Below are the code and all the weights of a small trained network. Each question names an input and a target symbol and asks about switching units off, where a switched-off unit gives its printed mean instead of its output.

import numpy as np


def w(rows, s, z=0):
    codes = np.array(rows[::2]) - 128.0
    scale = np.full(codes.shape[1], s)
    scale[-1] = z or s
    return codes * scale


def f(y):
    return np.maximum(y, 0)


def softmax(a):
    e = np.exp(a - a.max(-1, keepdims=True))
    return e / e.sum(-1, keepdims=True)


def log_softmax(a):
    a = a - a.max(-1, keepdims=True)
    return a - np.log(np.exp(a).sum(-1, keepdims=True))


def net(x, mask):
    ids = ['ΠΣΨαβγδεηλμφω'.index(c) for c in x.split()]
    T = len(ids)
    res = E[ids] + P[:T]
    u = 0
    for l in range(2):
        r = res
        for j in range(2):
            rows = slice(2 * j, 2 * j + 2)
            q, k, v = (r @ M[l][rows].T for M in (Q, K, V))
            z = softmax(np.where(np.tri(T) > 0, q @ k.T / 2**0.5, -1e9)) @ v
            o = O[l][rows]
            res = res + np.where(mask[u + j], z, o[:, -1]) @ o[:, :-1]
        u += 2
        y = f(res @ A[l][:, :-1].T + A[l][:, -1])
        res = res + np.where(mask[u : u + 4], y, B[l][:, -1]) @ B[l][:, :-1]
        u += 4
    return log_softmax(res[-1] @ U[:, :-1].T + U[:, -1])


Q, K, V, O, A, B = {}, {}, {}, {}, {}, {}
E = w([
[136,97,153],'Π',
[68,108,99],'Σ',
[121,147,95],'Ψ',
[147,174,76],'α',
[185,189,80],'β',
[184,37,193],'γ',
[102,99,116],'δ',
[154,76,166],'ε',
[172,3,222],'η',
[120,116,121],'λ',
[138,121,195],'μ',
[119,144,93],'φ',
[89,139,82],'ω',
],0.02)
P = w([
[102,114,251],'0',
[142,151,104],'1',
[132,138,228],'2',
[140,113,78],'3',
[145,143,234],'4',
[140,89,58],'5',
[152,146,239],'6',
[143,70,36],'7',
[156,148,243],'8',
[144,44,15],'9',
[164,150,248],'10',
[142,61,33],'11',
],0.015)
Q[0] = w([
[127,23,134],'0.h0',
[151,17,37],'0.h0',
[135,221,236],'0.h1',
[160,220,255],'0.h1',
],0.012)
K[0] = w([
[152,131,165],'0.h0',
[93,237,216],'0.h0',
[125,80,7],'0.h1',
[179,56,82],'0.h1',
],0.019)
V[0] = w([
[95,171,140],'0.h0',
[141,142,164],'0.h0',
[7,110,103],'0.h1',
[56,119,137],'0.h1',
],0.012)
O[0] = w([
[228,112,159,106],'0.h0',
[134,226,165,168],'0.h0',
[115,2,22,1],'0.h1',
[132,106,83,70],'0.h1',
],0.0067,0.0059)
A[0] = w([
[57,171,58,84],'0.n0',
[144,178,40,7],'0.n1',
[197,122,130,47],'0.n2',
[84,164,5,98],'0.n3',
],0.016,0.011)
B[0] = w([
[67,157,163,171],'0.n0',
[252,106,143,221],'0.n1',
[96,13,53,167],'0.n2',
[101,171,147,253],'0.n3',
],0.017,0.0055)
Q[1] = w([
[61,127,131],'1.h0',
[108,199,253],'1.h0',
[98,169,140],'1.h1',
[104,146,61],'1.h1',
],0.0075)
K[1] = w([
[225,98,191],'1.h0',
[66,180,150],'1.h0',
[155,186,97],'1.h1',
[90,177,254],'1.h1',
],0.0091)
V[1] = w([
[79,66,253],'1.h0',
[94,95,84],'1.h0',
[216,40,163],'1.h1',
[137,37,196],'1.h1',
],0.0053)
O[1] = w([
[127,88,111,244],'1.h0',
[155,198,181,3],'1.h0',
[150,182,187,236],'1.h1',
[2,81,103,117],'1.h1',
],0.0066,0.004)
A[1] = w([
[244,9,242,204],'1.n0',
[70,25,254,126],'1.n1',
[118,31,232,2],'1.n2',
[160,65,89,136],'1.n3',
],0.0078,0.0072)
B[1] = w([
[70,54,151,250],'1.n0',
[225,177,93,186],'1.n1',
[83,248,34,156],'1.n2',
[41,219,86,150],'1.n3',
],0.011,0.015)
U = w([
[87,70,174,237],'Π',
[25,135,123,102],'Σ',
[117,153,109,168],'Ψ',
[186,151,123,59],'α',
[195,49,89,178],'β',
[70,82,80,190],'γ',
[96,112,114,175],'δ',
[77,30,164,163],'ε',
[89,134,40,111],'η',
[107,124,116,186],'λ',
[99,102,248,50],'μ',
[115,173,103,77],'φ',
[74,203,126,1],'ω',
],0.016,0.0075)

Each question gives the input, a string of symbols that net reads in full, and the target symbol t.
The units are the heads (2 rows each of Q, K, V and O) and the neurons (one row each of A and B). Each row of codes is followed by its name. A weight is (code - 128) times the scale printed after its matrix; where a second scale follows, it is the last column's (O, A, B and U).
mask holds one flag per unit, layer by layer, with each layer's heads first. A switched-off unit (its flag False) gives its mean, the last column of its rows in O or B, instead of its output. The means were averaged over made-up inputs and are rounded, as every weight is.
A unit's drop is (log p(t) with every unit on - log p(t) with that unit switched off) / (log p(t) with every unit on - log p(t) with every unit switched off).
The circuit of an input: a set's keep is (log p(t) with only the set's units on - log p(t) with every unit switched off) / (log p(t) with every unit on - log p(t) with every unit switched off). Starting from all 12 units, units are removed one at a time, each time the one whose removal leaves the highest keep (on an exact tie, the one counted first), for as long as the keep stays at least 0.8.
circuit, biggest first: the units of the circuit, biggest drop first
unit that matters most: the unit with the biggest drop
k most important neurons: the k neurons with the biggest drops, biggest first
k most important neurons of layer l: the k neurons of layer l with the biggest drops, biggest first
which heads matter: for each layer, one digit per head in row order, 1 if its drop is at least 0.15 and else 0, layers parted by /
input α β β β β Σ η Σ β, target η: which heads matter : 01 / 00
input Π β μ η β γ, target γ: circuit, biggest first : (0.n2 1.n2 1.n3)
input γ β α β β β β, target μ: which heads matter : 01 / 01
input Σ ω β γ, target γ: circuit, biggest first : (0.n2 1.n3 0.h1)
input β γ β β β Ψ γ Σ Σ, target η: 2 most important neurons : (1.n0 1.n1)
input β β ε α β ω β α ε ω β, target γ: which heads matter : 01 / 00
input γ β ε μ β γ β β, target β: most important neuron of layer 1 : (1.n2)
input γ γ ε δ Σ ω Σ γ β Σ φ, target η: 3 most important neurons : (1.n0 0.n1 1.n3)
input ε β φ, target μ: circuit, biggest first : (0.h1 1.n2)
input Σ ω φ μ γ β β ω, target ω: 3 most important neurons : (0.n3 1.n0 0.n0)
input β Σ α β Σ α φ ω ω ω Π, target γ: 2 most important neurons : (1.n0 1.n2)
input γ Σ β, target η: circuit, biggest first : (0.h1 0.n1)
input β ω α β ε μ, target μ: circuit, biggest first : (0.n2 0.h1 1.n2)
input β ω δ β α β β ω ε, target γ: unit that matters most : 0.h1
input ω α δ Π δ η, target η: which heads matter : 00 / 00
input φ ε β γ γ, target ω: 2 most important neurons of layer 1 : (1.n2 1.n1)
input α ω ω, target γ: 3 most important neurons of layer 0 : (0.n1 0.n3 0.n0)
input β ε β ω λ ω ε, target γ: 2 most important neurons of layer 1 : (1.n0 1.n2)
input ε ε β ω ω ε ε Σ α, target η: 4 most important neurons : (1.n0 0.n1 0.n0 1.n3)
input α ω α φ λ α γ β η φ α μ, target μ: which heads matter : 11 / 00
input β β β Π δ γ Π α, target α: which heads matter : 00 / 00
input γ α Σ ω φ, target γ: most important neuron of layer 1 : (1.n3)
input φ ω Ψ φ Ψ ω β Σ, target Σ: 2 most important neurons of layer 0 : (0.n0 0.n1)
input β γ ω, target ω: 3 most important neurons of layer 0 : (0.n1 0.n2 0.n0)
input ω ω ω α γ β φ, target μ: which heads matter : 01 / 01
input α ω β, target γ: 2 most important neurons of layer 1 : (1.n3 1.n1)
input μ α α β α α Ψ η, target η: most important neuron of layer 0 : (0.n2)
input ω ω μ β β ω Σ β, target β: 2 most important neurons of layer 1 : (1.n0 1.n2)
input Ψ φ Σ β ω, target μ: 2 most important neurons : (1.n2 0.n3)
